Here is a tiny trained network, its code and every weight. The questions are about switching its units off for an input and a class, where a switched-off unit gives its printed mean instead of its output.

import numpy as np


def w(rows, s, z=0):
    codes = np.array(rows[::2]) - 128.0
    scale = np.full(codes.shape[1], s)
    scale[-1] = z or s
    return codes * scale


def f(y):
    return y / 2 * (1 + np.tanh(0.7978845608 * (y + 0.044715 * y**3)))


def log_softmax(a):
    a = a - a.max(-1, keepdims=True)
    return a - np.log(np.exp(a).sum(-1, keepdims=True))


def net(x, mask):
    res = np.array(x, float).reshape(1, 3) / 4 @ E
    y = f(res @ A[0][:, :-1].T + A[0][:, -1])
    res = res + np.where(mask, y, B[0][:, -1]) @ B[0][:, :-1]
    return log_softmax(res[-1] @ U[:, :-1].T + U[:, -1])


A, B = {}, {}
E = w([
[167,93,135,52,176,190,34],'x0',
[160,47,106,123,164,164,245],'x1',
[223,136,16,182,92,158,128],'x2',
],0.011)
A[0] = w([
[115,131,146,92,101,74,177,162],'n1',
[65,160,99,158,125,83,152,150],'n2',
[189,112,75,118,143,213,86,122],'n3',
[125,51,159,86,171,141,172,253],'n4',
[143,97,105,105,177,208,210,174],'n5',
[227,68,35,101,136,202,100,139],'n6',
[64,153,255,38,160,89,53,239],'n7',
[103,131,205,132,132,54,160,200],'n8',
[158,151,94,169,112,129,117,98],'n9',
[83,148,100,183,109,130,172,236],'n10',
[73,126,142,145,130,73,156,184],'n11',
[207,138,72,92,128,178,64,142],'n12',
[137,186,89,195,158,86,147,108],'n13',
[182,140,94,164,96,93,83,144],'n14',
[167,135,116,101,115,85,102,89],'n15',
[143,175,78,178,38,109,92,196],'n16',
[133,124,139,35,157,175,98,247],'n17',
[115,76,195,68,196,166,113,250],'n18',
[184,97,86,115,118,202,168,103],'n19',
[170,63,132,152,122,173,161,90],'n20',
[79,161,109,169,118,78,178,222],'n21',
[208,123,74,174,97,124,163,108],'n22',
[92,135,192,61,124,122,96,200],'n23',
],0.0093,0.0035)
B[0] = w([
[191,124,145,181,102,104,167,156],'n1',
[107,226,141,198,139,107,199,160],'n2',
[189,164,210,176,50,125,77,188],'n3',
[197,84,208,46,55,103,50,206],'n4',
[87,96,112,78,86,101,106,203],'n5',
[144,129,233,112,54,183,138,215],'n6',
[54,144,93,60,102,235,89,254],'n7',
[136,151,178,161,75,136,153,183],'n8',
[101,224,107,136,161,120,137,146],'n9',
[126,112,152,146,117,103,216,170],'n10',
[169,137,155,176,102,122,206,167],'n11',
[170,167,166,169,108,87,77,191],'n12',
[94,146,76,155,144,115,182,152],'n13',
[127,239,136,162,137,98,117,159],'n14',
[136,123,93,157,179,101,73,133],'n15',
[121,253,121,168,107,123,147,178],'n16',
[138,170,138,124,83,177,52,204],'n17',
[92,198,177,65,71,203,57,220],'n18',
[101,63,150,110,102,171,120,179],'n19',
[121,61,109,49,162,187,96,166],'n20',
[130,150,143,176,109,144,249,179],'n21',
[79,89,104,112,159,153,173,175],'n22',
[68,168,96,46,162,254,84,192],'n23',
],0.0076,0.015)
U = w([
[52,150,94,133,132,192,134,9],'0',
[149,44,103,68,111,137,123,3],'1',
[125,158,1,192,207,31,121,16],'2',
[210,151,242,191,77,80,133,242],'3',
[121,145,173,44,86,186,20,237],'4',
],0.0083,0.0011)

Each question gives the input, the list of numbers given to net, and the class t.
The units are the neurons (one row each of A and B). Each row of codes is followed by its name. A weight is (code - 128) times the scale printed after its matrix; where a second scale follows, it is the last column's (A, B and U).
mask holds one flag per neuron, in row order. A switched-off neuron (its flag False) gives its mean, the last column of its row in B, instead of its output. The means were averaged over made-up inputs and are rounded, as every weight is.
A unit's drop is (log p(t) with every unit on - log p(t) with that unit switched off) / (log p(t) with every unit on - log p(t) with every unit switched off).
The circuit of an input: a set's keep is (log p(t) with only the set's units on - log p(t) with every unit switched off) / (log p(t) with every unit on - log p(t) with every unit switched off). Starting from the 12 units with the biggest drops (on a tie, the unit counted first), units are removed one at a time, each time the one whose removal leaves the highest keep (on an exact tie, the one counted first), for as long as the keep stays at least 0.8.
units of the circuit, in order: the units of the circuit, biggest drop first
k most important neurons: the k neurons with the biggest drops, biggest first
drop when u is switched off: that unit's drop, to one decimal
input [-4,-3,-3], class 0: most important neuron => (n4)
input [0,-1,4], class 3: units of the circuit, in order => (n7, n23)
input [-4,0,7], class 0: 3 most important neurons => (n22, n4, n13)
input [-5,-1,-7], class 0: 2 most important neurons => (n7, n23)
input [-5,-7,-1], class 0: 2 most important neurons => (n4, n3)
input [-7,-5,-6], class 0: 2 most important neurons => (n7, n23)
input [-7,-2,-8], class 0: 2 most important neurons => (n7, n23)
input [-7,-7,-5], class 0: 2 most important neurons => (n7, n23)
input [6,-3,4], class 3: drop when n12 is switched off => 0.2
input [-8,-5,6], class 2: drop when n18 is switched off => 0.0
input [-6,-4,-8], class 0: drop when n7 is switched off => 0.5
